Here is a tiny trained network, its code and every weight. The questions are about switching its units off for an input and a class, where a switched-off unit gives its printed mean instead of its output.

import numpy as np


def w(rows, s, z=0):
    codes = np.array(rows[::2]) - 128.0
    scale = np.full(codes.shape[1], s)
    scale[-1] = z or s
    return codes * scale


def f(y):
    return np.maximum(y, 0)


def log_softmax(a):
    a = a - a.max(-1, keepdims=True)
    return a - np.log(np.exp(a).sum(-1, keepdims=True))


def net(x, mask):
    res = np.array(x, float).reshape(1, 4) / 4 @ E
    y = f(res @ A[0][:, :-1].T + A[0][:, -1])
    res = res + np.where(mask, y, B[0][:, -1]) @ B[0][:, :-1]
    return log_softmax(res[-1] @ U[:, :-1].T + U[:, -1])


A, B = {}, {}
E = w([
[162,125,91,135,149,111,156,146,164],'x0',
[241,82,191,131,181,169,115,186,93],'x1',
[71,74,98,139,227,194,75,115,158],'x2',
[160,150,154,7,64,179,131,172,172],'x3',
],0.017)
A[0] = w([
[114,140,163,101,192,194,163,192,159,121],'n0',
[129,130,110,199,100,46,180,168,10,253],'n1',
[199,65,140,193,215,142,40,186,73,115],'n2',
[50,233,92,93,86,115,163,107,177,227],'n3',
[152,120,201,128,147,165,162,142,84,141],'n4',
[72,206,124,88,59,84,156,134,147,233],'n5',
[73,130,99,255,203,184,90,115,146,203],'n6',
[75,88,109,51,145,205,45,174,231,45],'n7',
[42,151,51,179,149,188,154,87,141,207],'n8',
[165,66,153,108,231,153,122,170,86,118],'n9',
[154,118,150,198,121,23,162,74,64,240],'n10',
[201,162,210,111,95,113,147,177,149,147],'n11',
],0.0098,0.0048)
B[0] = w([
[116,107,139,170,117,97,169,115,123,179],'n0',
[136,25,80,86,150,131,210,94,87,238],'n1',
[146,122,206,170,97,228,141,62,86,231],'n2',
[123,124,83,121,224,152,85,182,213,249],'n3',
[166,99,132,117,90,123,156,122,102,188],'n4',
[137,129,114,11,212,184,98,196,204,237],'n5',
[114,232,147,164,138,131,43,100,180,237],'n6',
[129,22,27,65,161,32,202,90,40,210],'n7',
[153,157,115,150,173,24,36,76,135,229],'n8',
[108,107,190,163,137,159,176,85,147,210],'n9',
[100,76,41,93,205,68,169,65,101,236],'n10',
[110,180,252,80,39,143,198,160,66,234],'n11',
],0.011,0.02)
U = w([
[82,61,45,73,166,81,146,92,136,239],'0',
[211,15,131,141,124,137,197,62,49,154],'1',
[158,204,123,166,148,73,61,84,151,147],'2',
[119,121,181,224,134,215,115,65,129,7],'3',
[190,143,113,70,143,198,130,252,167,58],'4',
[120,200,202,101,38,152,211,173,94,164],'5',
],0.011,0.0019)

Each question gives the input, the list of numbers given to net, and the class t.
The units are the neurons (one row each of A and B). Each row of codes is followed by its name. A weight is (code - 128) times the scale printed after its matrix; where a second scale follows, it is the last column's (A, B and U).
mask holds one flag per neuron, in row order. A switched-off neuron (its flag False) gives its mean, the last column of its row in B, instead of its output. The means were averaged over made-up inputs and are rounded, as every weight is.
A unit's drop is (log p(t) with every unit on - log p(t) with that unit switched off) / (log p(t) with every unit on - log p(t) with every unit switched off).
The circuit of an input: a set's keep is (log p(t) with only the set's units on - log p(t) with every unit switched off) / (log p(t) with every unit on - log p(t) with every unit switched off). Starting from all 12 units, units are removed one at a time, each time the one whose removal leaves the highest keep (on an exact tie, the one counted first), for as long as the keep stays at least 0.8.
circuit, biggest first: the units of the circuit, biggest drop first
top k neurons: the k neurons with the biggest drops, biggest first
drop of u: that unit's drop, to one decimal
input [2,8,-4,1], class 5: top 2 neurons => (n11; n7)
input [-3,-3,6,-1], class 2: circuit, biggest first => (n6)
input [-7,-6,-2,1], class 4: circuit, biggest first => (n5; n7)
input [1,-6,0,1], class 4: circuit, biggest first => (n10; n5)
input [5,-4,1,-1], class 2: circuit, biggest first => (n7; n1)
input [8,1,6,-4], class 3: top 2 neurons => (n2; n9)
input [-4,3,4,1], class 1: top 2 neurons => (n7; n3)
input [6,5,8,1], class 1: top 2 neurons => (n7; n3)
input [-3,7,1,-3], class 3: top 2 neurons => (n7; n2)
input [3,1,4,7], class 1: top 2 neurons => (n5; n3)
input [-4,0,-5,-8], class 0: top 3 neurons => (n10; n11; n2)
input [4,1,-2,-3], class 1: top 2 neurons => (n3; n5)
input [-5,3,2,-6], class 3: drop of n6 => 0.5
input [-6,1,-1,2], class 5: drop of n3 => 0.3
input [8,4,3,1], class 1: drop of n3 => 0.3
input [-6,7,-2,2], class 5: top neuron => (n11)
input [0,2,7,1], class 1: top 2 neurons => (n7; n3)
